Here is a tiny trained network, its code and every weight. The questions are about switching its units off for an input and a class, where a switched-off unit gives its printed mean instead of its output.

import numpy as np


def w(rows, s, z=0):
    codes = np.array(rows[::2]) - 128.0
    scale = np.full(codes.shape[1], s)
    scale[-1] = z or s
    return codes * scale


def norm(h):
    return h / np.sqrt((h * h).mean(-1, keepdims=True) + 1e-5)


def f(y):
    return y / 2 * (1 + np.tanh(0.7978845608 * (y + 0.044715 * y**3)))


def log_softmax(a):
    a = a - a.max(-1, keepdims=True)
    return a - np.log(np.exp(a).sum(-1, keepdims=True))


def net(x, mask):
    res = np.array(x, float).reshape(1, 2) / 4 @ E
    u = 0
    for l in range(4):
        y = f(norm(res) @ A[l][:, :-1].T + A[l][:, -1])
        res = res + np.where(mask[u : u + 5], y, B[l][:, -1]) @ B[l][:, :-1]
        u += 5
    return log_softmax(norm(res)[-1] @ U[:, :-1].T + U[:, -1])


A, B = {}, {}
E = w([
[69,88,76,115,83,49,161],'x0',
[163,119,30,163,141,2,248],'x1',
],0.0081)
A[0] = w([
[122,211,189,112,108,124,97,198],'L0N0',
[202,146,99,76,189,60,153,139],'L0N1',
[144,105,149,193,174,182,115,2],'L0N2',
[189,240,181,212,241,87,102,128],'L0N3',
[77,49,55,213,2,116,81,139],'L0N4',
],0.0077,0.0041)
B[0] = w([
[160,113,212,144,129,118,131,215],'L0N0',
[168,181,126,80,168,82,133,214],'L0N1',
[115,178,94,72,157,98,115,147],'L0N2',
[187,95,148,179,117,156,63,254],'L0N3',
[178,113,198,246,108,167,66,227],'L0N4',
],0.012,0.0056)
A[1] = w([
[70,53,48,166,130,91,138,212],'L1N0',
[201,128,204,133,163,139,135,77],'L1N1',
[2,60,80,181,26,25,81,155],'L1N2',
[147,112,158,95,104,139,117,170],'L1N3',
[158,187,171,121,240,150,164,4],'L1N4',
],0.0083,0.0031)
B[1] = w([
[203,164,126,105,200,150,50,153],'L1N0',
[107,142,168,182,156,110,152,253],'L1N1',
[186,143,203,100,194,208,67,183],'L1N2',
[119,155,97,83,178,152,160,173],'L1N3',
[128,77,145,251,103,160,122,154],'L1N4',
],0.012,0.0066)
A[2] = w([
[221,105,57,80,123,59,200,107],'L2N0',
[153,184,190,240,203,91,111,223],'L2N1',
[65,193,162,129,82,127,86,25],'L2N2',
[188,112,103,119,57,197,119,2],'L2N3',
[118,5,29,163,3,211,163,41],'L2N4',
],0.0066,0.0035)
B[2] = w([
[30,228,127,88,125,103,93,143],'L2N0',
[25,110,110,114,14,152,183,254],'L2N1',
[243,208,67,133,248,112,115,126],'L2N2',
[203,204,117,255,64,236,118,120],'L2N3',
[143,126,141,102,79,115,146,122],'L2N4',
],0.0084,0.015)
A[3] = w([
[63,74,166,43,127,227,8,252],'L3N0',
[253,58,198,250,228,66,55,213],'L3N1',
[227,132,83,152,146,2,244,167],'L3N2',
[105,88,221,98,193,154,209,94],'L3N3',
[179,17,38,201,213,56,140,96],'L3N4',
],0.0081,0.0018)
B[3] = w([
[166,147,71,85,177,104,140,255],'L3N0',
[152,118,170,169,53,153,93,215],'L3N1',
[170,142,164,72,225,139,86,167],'L3N2',
[154,125,106,162,108,89,86,174],'L3N3',
[134,152,177,89,83,172,9,124],'L3N4',
],0.016,0.0091)
U = w([
[212,181,228,240,56,177,22,101],'0',
[124,254,55,49,222,7,71,253],'1',
[38,112,163,244,5,50,185,155],'2',
[98,16,31,11,98,184,214,2],'3',
[90,12,2,44,137,140,213,2],'4',
],0.0088,0.0064)

Each question gives the input, the list of numbers given to net, and the class t.
The units are the neurons (one row each of A and B). Each row of codes is followed by its name. A weight is (code - 128) times the scale printed after its matrix; where a second scale follows, it is the last column's (A, B and U).
mask holds one flag per neuron, layer by layer. A switched-off neuron (its flag False) gives its mean, the last column of its row in B, instead of its output. The means were averaged over made-up inputs and are rounded, as every weight is.
A unit's drop is (log p(t) with every unit on - log p(t) with that unit switched off) / (log p(t) with every unit on - log p(t) with every unit switched off).
The circuit of an input: a set's keep is (log p(t) with only the set's units on - log p(t) with every unit switched off) / (log p(t) with every unit on - log p(t) with every unit switched off). Starting from the 12 units with the biggest drops (on a tie, the unit counted first), units are removed one at a time, each time the one whose removal leaves the highest keep (on an exact tie, the one counted first), for as long as the keep stays at least 0.8.
circuit, biggest first: the units of the circuit, biggest drop first
most important unit: the unit with the biggest drop
top k neurons: the k neurons with the biggest drops, biggest first
k most important neurons of layer l: the k neurons of layer l with the biggest drops, biggest first
drop of u: that unit's drop, to one decimal
input [3,0], class 2: circuit, biggest first => L3N2
input [8,0], class 0: top 2 neurons => L1N2, L0N4
input [-2,1], class 2: circuit, biggest first => L1N2, L2N1
input [-2,3], class 2: top 3 neurons => L2N1, L3N0, L1N4
input [6,5], class 0: top 4 neurons => L1N2, L1N0, L0N4, L3N1
input [-3,-7], class 1: circuit, biggest first => L0N4, L3N0
input [7,-8], class 1: top 2 neurons => L3N0, L0N3
input [7,8], class 1: 2 most important neurons of layer 0 => L0N1, L0N3
input [5,2], class 0: top 3 neurons => L1N2, L0N0, L0N4
input [5,4], class 0: top 2 neurons => L1N2, L1N0
input [0,3], class 2: top 3 neurons => L2N0, L3N0, L1N4
input [6,1], class 0: top 3 neurons => L1N2, L0N4, L0N0
input [4,3], class 0: 3 most important neurons of layer 0 => L0N0, L0N4, L0N3
input [-5,7], class 1: most important unit => L0N4
input [8,4], class 0: top 2 neurons => L1N2, L3N1
input [2,2], class 2: 2 most important neurons of layer 0 => L0N1, L0N4
input [0,-3], class 2: top 2 neurons => L0N0, L1N2
input [-2,4], class 1: 3 most important neurons of layer 0 => L0N4, L0N1, L0N0
input [3,-1], class 2: top 2 neurons => L0N4, L3N2
input [7,3], class 0: top 2 neurons => L1N2, L3N1
input [8,7], class 0: most important neuron of layer 0 => L0N4
input [-3,5], class 1: top 3 neurons => L0N4, L3N2, L0N1
input [-5,-8], class 1: 2 most important neurons of layer 0 => L0N4, L0N3
input [0,-4], class 1: 2 most important neurons of layer 3 => L3N1, L3N0
input [-1,-3], class 2: drop of L1N1 => 0.8
input [7,2], class 0: drop of L1N2 => 0.5
input [-1,5], class 1: drop of L3N2 => 0.1
